Below is a small trained network, with its code and all its weights. Each question gives an input and a class and asks what happens when units are switched off, that is, made to give their printed mean instead of their output.

import numpy as np


def w(rows, s, z=0):
    codes = np.array(rows[::2]) - 128.0
    scale = np.full(codes.shape[1], s)
    scale[-1] = z or s
    return codes * scale


def f(y):
    return y / 2 * (1 + np.tanh(0.7978845608 * (y + 0.044715 * y**3)))


def log_softmax(a):
    a = a - a.max(-1, keepdims=True)
    return a - np.log(np.exp(a).sum(-1, keepdims=True))


def net(x, mask):
    res = np.array(x, float).reshape(1, 4) / 4 @ E
    y = f(res @ A[0][:, :-1].T + A[0][:, -1])
    res = res + np.where(mask, y, B[0][:, -1]) @ B[0][:, :-1]
    return log_softmax(res[-1] @ U[:, :-1].T + U[:, -1])


A, B = {}, {}
E = w([
[143,119,204,201,60,9,243,79],'x0',
[5,23,220,204,220,183,79,36],'x1',
[86,180,103,127,139,72,103,103],'x2',
[224,192,254,36,155,146,76,67],'x3',
],0.0074)
A[0] = w([
[157,137,73,151,43,71,163,144,125],'neuron 0',
[92,98,96,154,150,165,70,114,196],'neuron 1',
[91,116,87,175,91,150,174,138,152],'neuron 2',
[57,100,38,159,139,154,152,144,14],'neuron 3',
[173,130,125,125,102,63,192,180,104],'neuron 4',
[151,141,88,109,37,105,163,91,128],'neuron 5',
[254,208,49,113,96,139,124,137,189],'neuron 6',
[171,193,83,115,104,137,103,143,74],'neuron 7',
[168,166,101,50,75,147,144,163,15],'neuron 8',
[73,139,81,70,185,183,96,248,180],'neuron 9',
[152,181,205,87,136,110,143,121,220],'neuron 10',
[113,129,66,174,104,91,235,186,142],'neuron 11',
[145,126,187,154,122,97,188,29,253],'neuron 12',
[91,63,148,206,184,132,129,85,152],'neuron 13',
[96,113,26,145,151,172,147,117,142],'neuron 14',
[125,160,155,121,219,197,89,64,106],'neuron 15',
],0.0091,0.0042)
B[0] = w([
[227,121,69,72,141,149,46,78,209],'neuron 0',
[167,151,80,173,123,126,88,106,188],'neuron 1',
[162,142,83,211,76,177,99,104,176],'neuron 2',
[68,113,247,135,136,85,217,152,179],'neuron 3',
[181,144,83,121,141,170,58,118,196],'neuron 4',
[162,95,54,148,139,154,100,146,185],'neuron 5',
[117,132,177,152,92,82,186,229,249],'neuron 6',
[131,101,146,176,194,78,140,228,175],'neuron 7',
[75,93,143,121,180,76,195,218,186],'neuron 8',
[73,138,179,192,115,36,234,202,215],'neuron 9',
[120,136,161,108,213,47,229,121,206],'neuron 10',
[175,106,86,97,94,168,67,52,216],'neuron 11',
[143,192,168,208,58,77,146,201,228],'neuron 12',
[86,128,124,136,151,77,187,173,214],'neuron 13',
[94,138,123,167,140,29,207,214,181],'neuron 14',
[172,77,82,3,179,194,44,37,198],'neuron 15',
],0.0065,0.012)
U = w([
[119,167,117,186,96,110,168,153,253],'0',
[62,91,180,116,198,101,197,131,112],'1',
[188,100,44,77,139,193,1,42,84],'2',
],0.0099,0.00066)

Each question gives the input, the list of numbers given to net, and the class t.
The units are the neurons (one row each of A and B). Each row of codes is followed by its name. A weight is (code - 128) times the scale printed after its matrix; where a second scale follows, it is the last column's (A, B and U).
mask holds one flag per neuron, in row order. A switched-off neuron (its flag False) gives its mean, the last column of its row in B, instead of its output. The means were averaged over made-up inputs and are rounded, as every weight is.
A unit's drop is (log p(t) with every unit on - log p(t) with that unit switched off) / (log p(t) with every unit on - log p(t) with every unit switched off).
The circuit of an input: a set's keep is (log p(t) with only the set's units on - log p(t) with every unit switched off) / (log p(t) with every unit on - log p(t) with every unit switched off). Starting from the 12 units with the biggest drops (on a tie, the unit counted first), units are removed one at a time, each time the one whose removal leaves the highest keep (on an exact tie, the one counted first), for as long as the keep stays at least 0.8.
units of the circuit, in order: the units of the circuit, biggest drop first
most important unit: the unit with the biggest drop
k most important neurons: the k neurons with the biggest drops, biggest first
drop of u: that unit's drop, to one decimal
input [-8,-1,7,7], class 1: most important unit => neuron 9
input [-7,2,-6,2], class 2: 2 most important neurons => neuron 15; neuron 6
input [-6,6,-1,1], class 2: 4 most important neurons => neuron 15; neuron 6; neuron 1; neuron 10
input [1,-7,0,-3], class 2: 2 most important neurons => neuron 0; neuron 11
input [-8,-6,-8,2], class 1: units of the circuit, in order => neuron 8; neuron 12
input [-8,-6,-8,1], class 1: units of the circuit, in order => neuron 8; neuron 12
input [-1,8,-8,1], class 2: 3 most important neurons => neuron 15; neuron 9; neuron 6
input [1,-6,5,-3], class 2: 2 most important neurons => neuron 0; neuron 11
input [5,7,3,-2], class 0: 2 most important neurons => neuron 12; neuron 10
input [-4,7,8,3], class 2: drop of neuron 1 => 0.0
input [-4,-5,-4,1], class 1: drop of neuron 8 => 0.4
input [0,-4,1,4], class 1: drop of neuron 2 => 0.2
input [6,-6,2,0], class 2: drop of neuron 9 => 0.1
